Each row is followed by its class. Each block has new classes.
9.8,-4.2,-12.0,0.7,22.0,7.6,-14.9,7.0,-12.7,-10.3,6.9,80.4,-3.4,-8.0,6.0,9.1,-15.9 -> Q
14.9,2.3,-0.9,14.8,10.6,0.0,-15.8,2.8,9.1,0.3,-5.2,41.5,2.8,-5.8,6.9,14.6,10.5 -> G
7.2,2.5,6.0,7.8,4.0,-2.1,2.1,7.2,10.5,3.8,-1.5,47.4,4.6,-0.3,-7.2,14.0,6.8 -> G
-3.6,-10.4,-7.5,9.1,4.4,6.1,-18.0,5.4,14.5,-1.8,5.8,62.7,-2.0,-0.4,1.8,5.2,11.4 -> B
-0.3,3.7,1.7,-2.4,7.8,8.6,-5.3,-1.1,1.4,5.8,5.7,56.4,7.4,-12.5,-3.9,19.1,-2.9 -> G
3.8,7.4,-4.2,6.0,-3.9,12.7,4.6,11.7,2.2,-2.6,-4.6,41.1,-0.2,-10.2,-4.6,24.2,-9.9 -> G
-1.1,16.5,2.6,9.5,1.0,16.0,-18.4,-3.7,-8.5,-11.2,7.3,58.1,-2.9,-7.7,4.0,17.5,1.8 -> Q
17.7,-3.1,-8.2,0.6,8.2,-1.8,9.9,3.0,-10.3,-4.7,5.0,42.8,-2.9,-5.4,-2.1,14.8,-0.5 -> Z
2.8,10.2,-11.6,7.4,-6.6,-1.3,-0.5,0.7,5.7,-1.3,-23.2,45.4,-6.0,0.5,4.5,4.0,-2.1 -> G
30.3,4.3,-10.4,9.0,13.6,6.1,-8.2,71.2,4.6,-3.9,-0.6,57.0,6.0,4.1,-8.1,20.2,-3.2 -> G
14.4,12.7,-0.8,2.9,-28.4,-0.5,-11.0,-5.6,1.1,-4.2,4.9,78.5,-14.1,-6.1,-3.4,25.8,-5.3 -> G
8.2,6.6,-5.4,2.7,4.7,39.4,-5.1,8.6,-2.2,-3.7,-3.3,43.4,-8.1,1.3,-2.6,29.3,-2.9 -> G
6.0,-7.1,-4.7,9.8,2.4,-0.3,-12.5,9.2,1.6,2.1,9.9,53.1,-0.6,-7.6,-4.4,9.5,-3.9 -> S
4.6,23.6,-1.9,15.8,-1.6,1.5,-4.8,-0.9,10.4,-24.8,-3.6,49.6,1.7,-0.3,0.9,23.3,2.0 -> G
8.6,16.7,0.5,8.9,-0.9,2.8,-13.7,2.9,0.8,-11.7,3.1,64.4,-0.1,-0.4,-1.4,19.8,-16.7 -> A
4.8,1.1,-6.9,6.8,-6.3,-2.1,-7.7,-7.5,-4.2,3.1,-0.1,55.3,7.6,-8.2,-4.6,4.0,9.4 -> Q
-0.2,-1.5,-7.3,3.2,-1.0,-1.9,-11.9,8.5,-5.9,0.9,4.7,30.2,-6.5,-0.1,-3.8,13.0,-7.4 -> S
5.3,-1.2,-9.9,1.6,4.3,7.7,-13.5,-15.0,-9.8,-2.0,4.7,41.8,2.4,-2.9,0.9,15.6,7.8 -> Z
6.2,-6.6,-6.0,-9.7,-2.5,-1.0,13.0,2.5,-6.1,-6.7,-1.3,39.9,-2.3,-3.6,3.4,12.1,3.9 -> Z
-1.6,7.4,-7.7,8.8,0.7,1.9,5.6,7.2,-4.4,-2.1,-5.1,23.0,-3.8,16.1,-5.1,14.0,2.2 -> Z
9.8,1.8,6.0,5.6,5.5,0.0,-2.7,10.2,13.0,-5.3,-5.2,44.9,23.2,-6.9,8.3,13.3,3.7 -> G
0.2,10.1,-5.8,15.3,4.3,0.7,-19.6,14.1,5.1,-3.1,6.0,55.2,6.9,-3.7,-3.9,6.6,-1.4 -> A
15.8,2.5,-21.5,2.5,3.1,0.6,-0.7,-4.6,-6.7,1.9,6.6,31.7,3.0,-5.8,-1.6,14.3,-8.0 -> Z
7.4,14.2,-7.4,4.3,-6.3,-0.5,-0.5,13.7,-0.9,-4.1,10.2,57.4,3.5,-1.0,13.4,10.1,-8.9 -> G
15.9,4.3,-0.3,4.6,3.4,-5.1,-11.0,11.2,-11.7,-2.4,2.7,34.2,7.9,-12.9,-3.9,14.4,-3.2 -> Q
-0.4,14.0,2.2,-2.6,1.9,-3.7,-30.3,3.5,-2.9,-2.9,8.0,29.1,4.4,7.5,-9.0,10.5,-22.9 -> G
-2.3,-6.3,-0.7,9.5,-0.9,4.7,-8.1,-2.7,11.1,-7.7,13.9,42.2,-6.4,-8.1,2.5,1.4,12.1 -> B
13.5,4.4,-8.1,6.2,9.7,2.3,-5.8,-1.1,-3.5,-1.6,2.3,61.4,-9.7,-5.0,1.7,22.0,2.2 -> G
3.9,-3.6,-4.6,13.8,-2.1,-6.2,13.8,-1.2,3.2,8.8,-4.0,24.1,-3.7,-13.3,4.4,4.9,4.3 -> B
28.5,7.8,-15.7,11.2,1.6,1.8,-4.5,1.2,-12.0,-8.5,1.7,46.5,2.5,-1.6,9.2,7.1,3.8 -> Z
12.3,5.2,-13.3,6.6,5.8,-4.6,-6.2,10.1,-19.5,-0.5,-2.0,56.2,4.3,-10.7,1.0,11.6,0.1 -> Z
-2.8,1.6,-4.7,1.5,4.0,-3.4,-8.1,16.9,-22.6,-1.9,5.4,40.8,9.8,-12.0,12.9,10.4,-1.6 -> Z
1.9,0.0,-1.1,0.6,3.2,-7.7,5.0,-3.9,-9.2,-1.4,1.7,46.7,-14.5,-11.1,-3.8,14.8,5.8 -> Z
9.4,0.8,-29.3,12.5,2.8,17.4,-16.2,10.4,-15.4,-7.4,-3.4,64.5,9.7,-4.1,-3.1,4.8,-0.4 -> S
2.6,2.7,-6.3,6.4,-6.0,5.9,-16.8,3.0,-11.2,0.9,-7.2,53.6,-8.7,-3.2,10.1,2.0,-7.5 -> S
5.0,4.3,-7.7,9.8,10.9,8.5,-21.3,11.9,-16.3,-3.8,-3.6,70.6,-6.7,-5.3,-4.1,16.9,-3.7 -> S
12.9,0.1,-2.9,1.0,5.4,4.8,-15.3,4.1,-9.9,-10.0,0.8,36.2,0.0,-5.6,3.1,13.4,-9.5 -> Z
11.0,-7.9,-14.0,7.5,5.4,0.8,-6.1,2.7,-3.8,3.1,3.5,45.4,3.0,5.6,4.4,-9.2,8.8 -> Z
-8.2,12.9,-12.4,-2.4,-4.3,6.6,-15.2,18.1,10.3,40.9,14.1,51.6,-2.6,-0.2,-6.4,9.4,1.6 -> B
1.5,-9.8,-1.9,6.7,0.4,5.9,-1.8,-5.4,-1.7,-4.7,3.0,32.7,-6.3,-9.8,12.2,10.8,4.3 -> Q
19.4,39.9,-4.4,8.8,1.2,-2.8,-14.3,5.8,5.6,-6.3,-0.5,71.9,-4.8,3.3,-10.0,25.4,5.0 -> A
12.1,13.0,-7.4,15.0,4.1,2.6,-12.9,-1.7,-0.9,-6.2,0.9,48.6,1.5,-10.8,-1.7,21.3,7.1 -> G
11.5,-2.0,-2.2,6.6,4.2,2.7,-9.0,-9.0,-6.5,-9.1,10.2,56.1,-3.7,-1.4,1.4,14.4,-5.1 -> Z

Each row is followed by its class.
-3.2,15.7,1.2,0.3,-1.3,-4.9,0.9,17.2,-7.9,9.3,-12.8,6.9,3.7,-1.1,-1.3,1.6,-5.5 -> FR
-7.7,13.4,2.0,1.4,-3.5,-4.9,4.7,8.7,-6.0,-1.8,-3.2,8.8,0.5,-2.3,-2.8,6.0,-10.9 -> Jl
-2.6,13.7,0.6,0.2,-4.6,-3.5,-2.6,12.2,-6.0,4.9,-7.5,6.7,2.5,-0.2,-5.7,1.2,-5.2 -> FR
-0.1,4.7,2.1,6.4,-6.1,-1.8,-12.4,2.0,6.1,2.8,-5.9,1.9,1.6,-3.4,-7.6,1.9,-10.5 -> Tl
6.3,9.0,4.7,-0.7,-6.1,-1.6,2.1,5.9,-3.0,-0.2,-10.0,4.6,4.4,-0.8,-4.6,11.3,-10.7 -> Jl
-1.5,14.7,0.8,0.1,-3.4,-2.6,-10.3,-2.4,-5.3,1.3,-3.8,4.9,-7.1,0.7,-3.3,-1.4,-3.8 -> FR
0.7,2.9,4.3,0.3,0.1,-2.8,-9.1,0.3,-6.0,2.9,-0.5,4.3,3.6,-4.0,-8.3,4.2,-0.8 -> Dr
